Below are the code and all the weights of a small trained network. Each question names an input and a class and asks about switching units off, where a switched-off unit gives its printed mean instead of its output.

import numpy as np


def w(rows, s, z=0):
    codes = np.array(rows[::2]) - 128.0
    scale = np.full(codes.shape[1], s)
    scale[-1] = z or s
    return codes * scale


def f(y):
    return np.maximum(y, 0)


def log_softmax(a):
    a = a - a.max(-1, keepdims=True)
    return a - np.log(np.exp(a).sum(-1, keepdims=True))


def net(x, mask):
    res = np.array(x, float).reshape(1, 6) / 4 @ E
    y = f(res @ A[0][:, :-1].T + A[0][:, -1])
    res = res + np.where(mask, y, B[0][:, -1]) @ B[0][:, :-1]
    return log_softmax(res[-1] @ U[:, :-1].T + U[:, -1])


A, B = {}, {}
E = w([
[127,132,147,115,150,110,113,132,159],'x0',
[37,98,94,186,174,11,112,189,66],'x1',
[136,93,2,26,140,113,96,77,130],'x2',
[82,139,132,129,227,254,56,58,47],'x3',
[114,113,138,124,121,130,135,125,141],'x4',
[93,117,144,102,118,141,133,144,152],'x5',
],0.0094)
A[0] = w([
[42,104,49,148,152,113,56,150,110,198],'n0',
[23,170,125,183,216,208,66,98,100,131],'n1',
[101,143,124,205,113,87,150,158,162,132],'n2',
[93,91,202,166,231,164,82,108,70,2],'n3',
[141,87,150,176,120,104,92,138,136,126],'n4',
[143,123,197,35,154,87,97,91,126,110],'n5',
[102,133,131,184,128,87,144,174,144,139],'n6',
[159,113,101,40,165,190,97,49,133,105],'n7',
[132,81,176,191,145,73,208,254,109,156],'n8',
[56,47,95,138,206,75,108,167,74,50],'n9',
[119,186,251,221,131,176,135,139,130,127],'n10',
[90,82,27,99,143,91,104,126,139,98],'n11',
[207,105,64,73,62,66,194,172,194,99],'n12',
[172,160,126,116,128,180,141,55,211,184],'n13',
[138,90,153,153,105,75,111,139,191,101],'n14',
[100,95,147,111,206,183,82,28,105,155],'n15',
[162,149,95,15,155,187,76,74,98,96],'n16',
[249,176,166,131,77,218,169,117,202,145],'n17',
],0.0068,0.0086)
B[0] = w([
[176,222,156,78,101,21,152,108,225,254],'n0',
[195,97,150,75,49,182,28,75,126,250],'n1',
[57,144,174,188,146,142,136,178,134,190],'n2',
[132,229,175,130,14,52,138,65,182,178],'n3',
[118,109,169,119,140,150,158,129,145,154],'n4',
[144,49,135,123,111,116,138,147,107,150],'n5',
[69,128,188,172,191,103,179,154,100,192],'n6',
[71,108,147,202,201,124,184,172,33,215],'n7',
[70,184,202,192,168,154,203,134,127,248],'n8',
[204,86,89,30,68,197,71,85,121,200],'n9',
[199,65,113,14,76,100,47,2,168,223],'n10',
[173,141,111,90,59,140,39,56,131,199],'n11',
[220,145,123,34,103,222,35,33,135,241],'n12',
[161,89,102,140,162,158,132,230,115,228],'n13',
[143,112,123,166,167,194,136,150,141,171],'n14',
[110,106,102,175,167,122,110,225,59,240],'n15',
[74,108,175,199,196,167,164,136,64,215],'n16',
[166,137,114,95,53,116,70,58,175,246],'n17',
],0.0062,0.0092)
U = w([
[138,212,134,130,58,99,128,74,215,250],'0',
[155,73,84,104,109,167,69,100,143,62],'1',
[32,127,132,242,245,132,243,254,92,64],'2',
],0.0078,0.0012)

Each question gives the input, the list of numbers given to net, and the class t.
The units are the neurons (one row each of A and B). Each row of codes is followed by its name. A weight is (code - 128) times the scale printed after its matrix; where a second scale follows, it is the last column's (A, B and U).
mask holds one flag per neuron, in row order. A switched-off neuron (its flag False) gives its mean, the last column of its row in B, instead of its output. The means were averaged over made-up inputs and are rounded, as every weight is.
A unit's drop is (log p(t) with every unit on - log p(t) with that unit switched off) / (log p(t) with every unit on - log p(t) with every unit switched off).
unit that matters most: the unit with the biggest drop
top k neurons: the k neurons with the biggest drops, biggest first
drop of u: that unit's drop, to one decimal
input [1,-8,1,2,-1,-2], class 2: unit that matters most => n7
input [7,7,-3,1,1,0], class 0: top 3 neurons => [n9; n0; n7]
input [2,8,2,-1,2,-3], class 0: top 2 neurons => [n0; n9]
input [-4,6,-6,7,4,8], class 0: top 2 neurons => [n3; n0]
input [-7,5,-2,4,-1,-1], class 0: top 2 neurons => [n0; n3]
input [2,-3,8,-8,-7,-6], class 1: top 2 neurons => [n12; n0]
input [-1,8,0,7,-4,6], class 0: top 2 neurons => [n0; n3]
input [5,7,-2,1,7,1], class 0: top 3 neurons => [n9; n0; n7]
input [5,2,-6,8,-6,-5], class 0: top 3 neurons => [n3; n13; n12]
input [-7,-6,4,-7,2,-2], class 1: drop of n0 => 0.4
input [2,6,-8,6,8,5], class 0: drop of n3 => 0.2
input [-1,5,0,-4,-6,-5], class 2: drop of n8 => 0.2
